[[127 110 146 123 125]
 [113 138 142 157 122]
 [127 117 143 117 129]]
:
[127 138 143]

[[121 136 136]
 [135 123 122]
 [101 156 156]
 [101 155 156]]
:
[121 123 156]

[[133 156]
 [124 131]
 [130 117]
 [133 147]]
:
[133 131]

[[112 133]
 [156 131]]
:
[112 131]

[[114 141 120 126 134]
 [125 130 117 127 106]
 [118 137 119 125 133]]
:
[114 130 119]

[[110 117 102 120]
 [118 125 120 125]]
:
[110 125]

[[104 107 151]
 [118 119 137]
 [111 114 143]
 [118 124 132]
 [112 110 147]]
:
[104 119 143]

[[110  99]
 [118 140]
 [114 119]
 [102 151]
 [117 116]]
:
[110 140]
---
[[148 155 118 143 102]
 [139 144 121 139 118]
 [128 124 131 126 130]
 [142 149 120 140 109]
 [118 112 134 120 143]]
:
[[155 118]
 [144 121]]

[[122 104 152]
 [118 128 126]]
:
[[104 152]
 [128 126]]

[[137 144 154]
 [134 133 126]]
:
[[144 154]
 [133 126]]

[[129 120 111]
 [118 142 107]
 [117 124 129]]
:
[[120 111]
 [142 107]]

[[139 117 104]
 [114 113 121]
 [120 121 132]
 [141 125 135]]
:
[[117 104]
 [113 121]]

[[143 110 144]
 [145 151 126]]
:
[[110 144]
 [151 126]]

[[130 106 114 132]
 [141 104 123 134]]
:
[[106 114]
 [104 123]]
---
[[114 108 115 116 114 113 108 107 115 112]
 [126 132 127 123 134 135 129 130 127 120]
 [144 107 144 143 146 146 106 106 144 103]
 [119 125 119 120 117 117 126 126 119 130]
 [118 127 118 119 116 116 128 127 118 132]
 [112 155 112 110 114 115 155 155 111 152]]
:
[[112 155 112 110 114 115 155 155 111 152]
 [126 132 127 123 134 135 129 130 127 120]
 [118 127 118 119 116 116 128 127 118 132]
 [119 125 119 120 117 117 126 126 119 130]
 [114 108 115 116 114 113 108 107 115 112]
 [144 107 144 143 146 146 106 106 144 103]]

[[123 125 138 121 124 141 118 128 119 127 135 128 124 135 126]
 [125 118 138 128 132 133 115 143 134 143 101 129 122 121 130]
 [126 123 138 128 122 137 124 131 132 130 117 126 119 131 138]
 [122 116 138 135 114 121 131 128 134 141 133 121 137 129 123]]
:
[[123 125 138 121 124 141 118 128 119 127 135 128 124 135 126]
 [126 123 138 128 122 137 124 131 132 130 117 126 119 131 138]
 [125 118 138 128 132 133 115 143 134 143 101 129 122 121 130]
 [122 116 138 135 114 121 131 128 134 141 133 121 137 129 123]]

[[146 133 134 119 140 101 142 118 145 123 136 138 140]
 [149 142 126 124 140 103 138 107 138 133 129 144 136]
 [146 135 133 118 137 107 142 117 144 120 136 134 132]
 [146 144 131 115 135 101 143 113 140 126 133 134 134]
 [147 136 131 118 135 107 142 111 134 126 134 135 135]
 [139 149 132 126 140 109 147 108 132 131 135 137 134]
 [146 138 133 118 137 107 144 115 137 125 133 135 134]]
:
[[139 149 132 126 140 109 147 108 132 131 135 137 134]
 [146 144 131 115 135 101 143 113 140 126 133 134 134]
 [149 142 126 124 140 103 138 107 138 133 129 144 136]
 [146 138 133 118 137 107 144 115 137 125 133 135 134]
 [147 136 131 118 135 107 142 111 134 126 134 135 135]
 [146 135 133 118 137 107 142 117 144 120 136 134 132]
 [146 133 134 119 140 101 142 118 145 123 136 138 140]]

[[139 140 127 141 127]
 [103 125 134 142 122]
 [127 126 139 108 112]
 [133 142 141 133 111]
 [116 127 123 133 131]
 [116 128 119 133 132]]
:
[[133 142 141 133 111]
 [139 140 127 141 127]
 [116 128 119 133 132]
 [116 127 123 133 131]
 [127 126 139 108 112]
 [103 125 134 142 122]]

[[138 140 142 126 127 140 144 125 122 125 125 143 125 133]
 [143 148 130 119 149 130 123 123 125 124 126 146 122 124]
 [120 116 117 132 107 116 121 130 130 134 135 133 131 105]
 [136 134 123 130 110 135 118 136 129 126 125 145 133 119]
 [136 129 151 128 127 150 152 132 127 126 127 132 125 153]]
:
[[143 148 130 119 149 130 123 123 125 124 126 146 122 124]
 [138 140 142 126 127 140 144 125 122 125 125 143 125 133]
 [136 134 123 130 110 135 118 136 129 126 125 145 133 119]
 [136 129 151 128 127 150 152 132 127 126 127 132 125 153]
 [120 116 117 132 107 116 121 130 130 134 135 133 131 105]]

[[138 147 119 115 123 129 142]
 [131 134 124 123 125 129 132]
 [116 104 142 145 138 127 111]
 [132 136 124 123 125 129 133]
 [141 154 113 110 117 130 147]]
:
[[141 154 113 110 117 130 147]
 [138 147 119 115 123 129 142]
 [132 136 124 123 125 129 133]
 [131 134 124 123 125 129 132]
 [116 104 142 145 138 127 111]]
---
[[141 121 116]
 [101 135 131]
 [132 132 123]
 [132 130 119]]
:
[[121 116]
 [135 131]]

[[133 145 133 147]
 [139 130 119 147]
 [154 129 134 132]]
:
[[145 133]
 [130 119]]

[[123 126 153 132 113]
 [136 134 103 126 141]
 [149 144 126 142 114]]
:
[[126 153]
 [134 103]]

[[158 105 149 108 124]
 [125 131 104 113 144]
 [118 133 129 141 117]
 [150 110 146 115 121]
 [156 101 147 105 118]]
:
[[105 149]
 [131 104]]

[[123 125 118 141 114]
 [115 126 109 151 101]
 [121 125 114 144 114]
 [132 132 139 115 138]]
:
[[125 118]
 [126 109]]

[[117 151 137 149]
 [115 154 140 149]]
:
[[151 137]
 [154 140]]

[[115 119 145 114 118]
 [121 129 125 135 152]
 [148 133 112 128 115]]
:
[[119 145]
 [129 125]]
